Below are the code and all the weights of a small trained network. Each question names an input and a class and asks about switching units off, where a switched-off unit gives its printed mean instead of its output.

import numpy as np


def w(rows, s, z=0):
    codes = np.array(rows[::2]) - 128.0
    scale = np.full(codes.shape[1], s)
    scale[-1] = z or s
    return codes * scale


def f(y):
    return np.maximum(y, 0)


def log_softmax(a):
    a = a - a.max(-1, keepdims=True)
    return a - np.log(np.exp(a).sum(-1, keepdims=True))


def net(x, mask):
    res = np.array(x, float).reshape(1, 7) / 4 @ E
    y = f(res @ A[0][:, :-1].T + A[0][:, -1])
    res = res + np.where(mask, y, B[0][:, -1]) @ B[0][:, :-1]
    return log_softmax(res[-1] @ U[:, :-1].T + U[:, -1])


A, B = {}, {}
E = w([
[77,136,41,40,105],'x0',
[97,211,186,100,38],'x1',
[133,120,129,114,113],'x2',
[125,133,127,131,137],'x3',
[192,254,110,82,187],'x4',
[145,139,55,222,65],'x5',
[131,122,130,120,123],'x6',
],0.0094)
A[0] = w([
[161,118,71,161,55,118],'N1',
[217,235,100,99,153,80],'N2',
[131,101,179,65,167,142],'N3',
[174,160,119,102,168,102],'N4',
[1,127,68,81,128,128],'N5',
[111,133,155,123,76,196],'N6',
[68,231,179,141,76,124],'N7',
[163,142,102,181,73,7],'N8',
[162,131,216,163,135,203],'N9',
[88,100,180,98,139,38],'N10',
[119,148,84,86,128,46],'N11',
[153,141,190,165,126,16],'N12',
[53,161,79,111,121,32],'N13',
[69,156,144,128,101,157],'N14',
],0.012,0.0021)
B[0] = w([
[50,194,162,154,133,211],'N1',
[77,34,197,188,84,247],'N2',
[53,222,67,135,156,204],'N3',
[66,82,176,150,146,186],'N4',
[205,130,203,102,108,236],'N5',
[86,54,75,157,238,203],'N6',
[124,77,77,117,254,255],'N7',
[96,196,144,124,96,191],'N8',
[179,126,71,58,53,225],'N9',
[60,191,180,177,77,184],'N10',
[185,128,152,79,67,175],'N11',
[215,163,122,40,36,185],'N12',
[217,166,165,130,130,185],'N13',
[157,67,71,85,140,193],'N14',
],0.0072,0.0093)
U = w([
[88,100,110,109,128,254],'0',
[41,29,175,131,98,76],'1',
[21,254,128,124,123,108],'2',
[246,132,114,69,91,54],'3',
[111,31,10,111,215,102],'4',
],0.0097,0.0065)

Each question gives the input, the list of numbers given to net, and the class t.
The units are the neurons (one row each of A and B). Each row of codes is followed by its name. A weight is (code - 128) times the scale printed after its matrix; where a second scale follows, it is the last column's (A, B and U).
mask holds one flag per neuron, in row order. A switched-off neuron (its flag False) gives its mean, the last column of its row in B, instead of its output. The means were averaged over made-up inputs and are rounded, as every weight is.
A unit's drop is (log p(t) with every unit on - log p(t) with that unit switched off) / (log p(t) with every unit on - log p(t) with every unit switched off).
The circuit of an input: a set's keep is (log p(t) with only the set's units on - log p(t) with every unit switched off) / (log p(t) with every unit on - log p(t) with every unit switched off). Starting from the 12 units with the biggest drops (on a tie, the unit counted first), units are removed one at a time, each time the one whose removal leaves the highest keep (on an exact tie, the one counted first), for as long as the keep stays at least 0.8.
circuit, biggest first: the units of the circuit, biggest drop first
k most important neurons: the k neurons with the biggest drops, biggest first
drop of u: that unit's drop, to one decimal
input [-8,0,8,-1,5,8,6], class 2: circuit, biggest first => (N8)
input [3,5,2,4,-6,8,5], class 2: 3 most important neurons => (N1 N8 N2)
input [0,8,4,1,0,4,5], class 4: 2 most important neurons => (N7 N6)
input [-1,-5,-7,0,1,8,3], class 2: circuit, biggest first => (N1 N8)
input [7,2,4,-6,-6,-4,2], class 3: circuit, biggest first => (N5 N2)
input [-7,-1,-8,-3,-4,-5,2], class 3: 2 most important neurons => (N9 N12)
input [8,-3,-7,2,-7,1,3], class 3: circuit, biggest first => (N5 N13)
input [-3,5,8,-5,0,-7,-1], class 2: 3 most important neurons => (N3 N10 N2)
input [-1,6,-1,-2,0,-5,5], class 4: circuit, biggest first => (N7 N6 N14)
input [-3,0,-2,-1,-7,-8,-3], class 2: 3 most important neurons => (N3 N10 N2)
input [-6,4,-4,5,0,0,2], class 3: circuit, biggest first => (N12 N9)
input [-4,8,7,-6,-1,-3,4], class 4: circuit, biggest first => (N7 N6)
input [7,8,-7,-3,-4,-6,2], class 4: 2 most important neurons => (N7 N6)
input [-1,-3,-7,3,6,1,2], class 1: circuit, biggest first => (N2 N4)
input [5,0,1,2,2,6,8], class 2: circuit, biggest first => (N1)
input [-5,8,-1,0,-1,-5,7], class 4: circuit, biggest first => (N7 N6)
input [7,1,6,1,5,5,-3], class 3: 2 most important neurons => (N13 N11)
input [-5,-6,2,2,5,-6,3], class 2: 2 most important neurons => (N3 N7)
input [8,-6,-7,-5,6,-6,-7], class 3: 2 most important neurons => (N11 N5)
input [-4,1,-6,-3,-1,-7,2], class 2: 2 most important neurons => (N3 N10)
input [5,3,-4,4,6,6,3], class 1: 2 most important neurons => (N2 N3)
input [5,7,2,5,5,2,3], class 4: circuit, biggest first => (N7)
input [-5,-6,8,-2,7,1,7], class 1: 3 most important neurons => (N2 N4 N7)
input [6,-5,-7,3,-8,7,-7], class 1: 2 most important neurons => (N3 N5)
input [-1,8,4,3,-6,-2,7], class 4: 2 most important neurons => (N7 N6)
input [7,6,-2,0,7,1,-3], class 1: drop of N2 => 1.0
input [-4,-4,7,-1,-2,7,2], class 2: most important neuron => (N1)
input [-2,-2,8,1,-1,5,-3], class 2: drop of N2 => 0.2
input [-3,6,-4,1,1,-2,7], class 4: drop of N7 => 0.4
input [5,-4,0,7,3,8,4], class 2: drop of N12 => 0.0
